Here is a tiny trained network, its code and every weight. The questions are about switching its units off for an input and a class, where a switched-off unit gives its printed mean instead of its output.

import numpy as np


def w(rows, s, z=0):
    codes = np.array(rows[::2]) - 128.0
    scale = np.full(codes.shape[1], s)
    scale[-1] = z or s
    return codes * scale


def norm(h):
    return h / np.sqrt((h * h).mean(-1, keepdims=True) + 1e-5)


def f(y):
    return np.maximum(y, 0)


def log_softmax(a):
    a = a - a.max(-1, keepdims=True)
    return a - np.log(np.exp(a).sum(-1, keepdims=True))


def net(x, mask):
    res = np.array(x, float).reshape(1, 8) / 4 @ E
    u = 0
    for l in range(2):
        y = f(norm(res) @ A[l][:, :-1].T + A[l][:, -1])
        res = res + np.where(mask[u : u + 12], y, B[l][:, -1]) @ B[l][:, :-1]
        u += 12
    return log_softmax(norm(res)[-1] @ U[:, :-1].T + U[:, -1])


A, B = {}, {}
E = w([
[111,128,131,129],'x0',
[128,127,129,129],'x1',
[151,251,209,139],'x2',
[113,130,133,130],'x3',
[129,127,128,127],'x4',
[138,128,125,126],'x5',
[95,180,52,165],'x6',
[144,93,160,244],'x7',
],0.015)
A[0] = w([
[144,90,114,116,142],'0.n0',
[155,128,164,151,141],'0.n1',
[137,116,180,203,71],'0.n2',
[72,140,180,118,81],'0.n3',
[122,200,141,7,1],'0.n4',
[160,110,187,97,72],'0.n5',
[131,212,87,160,96],'0.n6',
[135,171,99,150,87],'0.n7',
[150,154,190,205,113],'0.n8',
[151,189,162,122,46],'0.n9',
[162,103,217,91,69],'0.n10',
[155,252,184,94,69],'0.n11',
],0.024,0.0077)
B[0] = w([
[98,77,133,104,170],'0.n0',
[136,161,117,134,179],'0.n1',
[190,96,85,128,199],'0.n2',
[112,126,191,159,149],'0.n3',
[254,68,16,180,214],'0.n4',
[76,155,82,149,175],'0.n5',
[49,140,99,179,201],'0.n6',
[87,135,90,138,161],'0.n7',
[206,151,106,125,224],'0.n8',
[153,193,160,137,181],'0.n9',
[21,151,68,178,200],'0.n10',
[117,214,231,99,255],'0.n11',
],0.04,0.014)
A[1] = w([
[132,131,131,110,72],'1.n0',
[118,141,141,101,76],'1.n1',
[126,137,149,114,113],'1.n2',
[107,2,131,102,158],'1.n3',
[158,137,73,134,106],'1.n4',
[124,151,126,149,128],'1.n5',
[33,139,103,172,253],'1.n6',
[201,105,107,156,175],'1.n7',
[121,154,112,166,138],'1.n8',
[127,139,134,79,90],'1.n9',
[155,120,158,168,151],'1.n10',
[84,65,167,100,114],'1.n11',
],0.033,0.0046)
B[1] = w([
[117,133,127,131,128],'1.n0',
[134,106,149,135,132],'1.n1',
[130,127,154,148,136],'1.n2',
[188,237,176,147,236],'1.n3',
[142,53,111,140,224],'1.n4',
[103,109,168,118,181],'1.n5',
[3,99,89,93,253],'1.n6',
[160,66,105,108,233],'1.n7',
[84,84,139,111,216],'1.n8',
[76,129,156,143,130],'1.n9',
[143,115,135,107,161],'1.n10',
[141,178,215,157,167],'1.n11',
],0.047,0.016)
U = w([
[140,225,226,150,131],'0',
[205,43,102,151,58],'1',
[6,100,124,129,254],'2',
],0.014,0.00075)

Each question gives the input, the list of numbers given to net, and the class t.
The units are the neurons (one row each of A and B). Each row of codes is followed by its name. A weight is (code - 128) times the scale printed after its matrix; where a second scale follows, it is the last column's (A, B and U).
mask holds one flag per neuron, layer by layer. A switched-off neuron (its flag False) gives its mean, the last column of its row in B, instead of its output. The means were averaged over made-up inputs and are rounded, as every weight is.
A unit's drop is (log p(t) with every unit on - log p(t) with that unit switched off) / (log p(t) with every unit on - log p(t) with every unit switched off).
unit that matters most: the unit with the biggest drop
top k neurons: the k neurons with the biggest drops, biggest first
k most important neurons of layer l: the k neurons of layer l with the biggest drops, biggest first
drop when u is switched off: that unit's drop, to one decimal
input [-1,7,3,-2,6,-3,-1,-1], class 0: unit that matters most => 0.n11
input [8,-6,-6,-3,-4,0,3,6], class 0: 3 most important neurons of layer 0 => (0.n4; 0.n8; 0.n10)
input [-1,3,6,6,4,7,2,4], class 0: top 2 neurons => (0.n11; 0.n4)
input [-1,-5,-7,6,-6,-6,5,-5], class 0: 4 most important neurons of layer 0 => (0.n4; 0.n10; 0.n6; 0.n8)
input [6,1,-6,3,-1,5,-4,8], class 1: top 2 neurons => (0.n2; 1.n7)
input [2,-3,-8,-3,-8,6,6,8], class 0: top 2 neurons => (1.n3; 0.n4)
input [-8,4,-8,0,-6,-5,3,8], class 0: 4 most important neurons of layer 0 => (0.n4; 0.n8; 0.n10; 0.n0)
input [8,-4,6,-3,5,-5,5,7], class 1: top 2 neurons => (0.n2; 0.n8)
input [7,-2,4,-6,-7,7,5,-6], class 1: 2 most important neurons of layer 0 => (0.n4; 0.n10)
input [-7,3,-7,6,8,-6,-8,-8], class 1: 4 most important neurons of layer 0 => (0.n11; 0.n4; 0.n6; 0.n3)
input [2,0,-5,1,-1,-2,2,0], class 0: top 2 neurons => (0.n4; 0.n10)
input [1,8,0,1,7,6,-3,-5], class 1: drop when 0.n4 is switched off => 1.0
input [8,7,-7,-8,-4,-5,-1,-4], class 0: drop when 0.n4 is switched off => 0.1
input [2,-3,3,3,7,-8,-2,0], class 0: drop when 0.n11 is switched off => 1.9
input [-3,-5,3,-6,1,-6,-4,7], class 1: unit that matters most => 0.n8
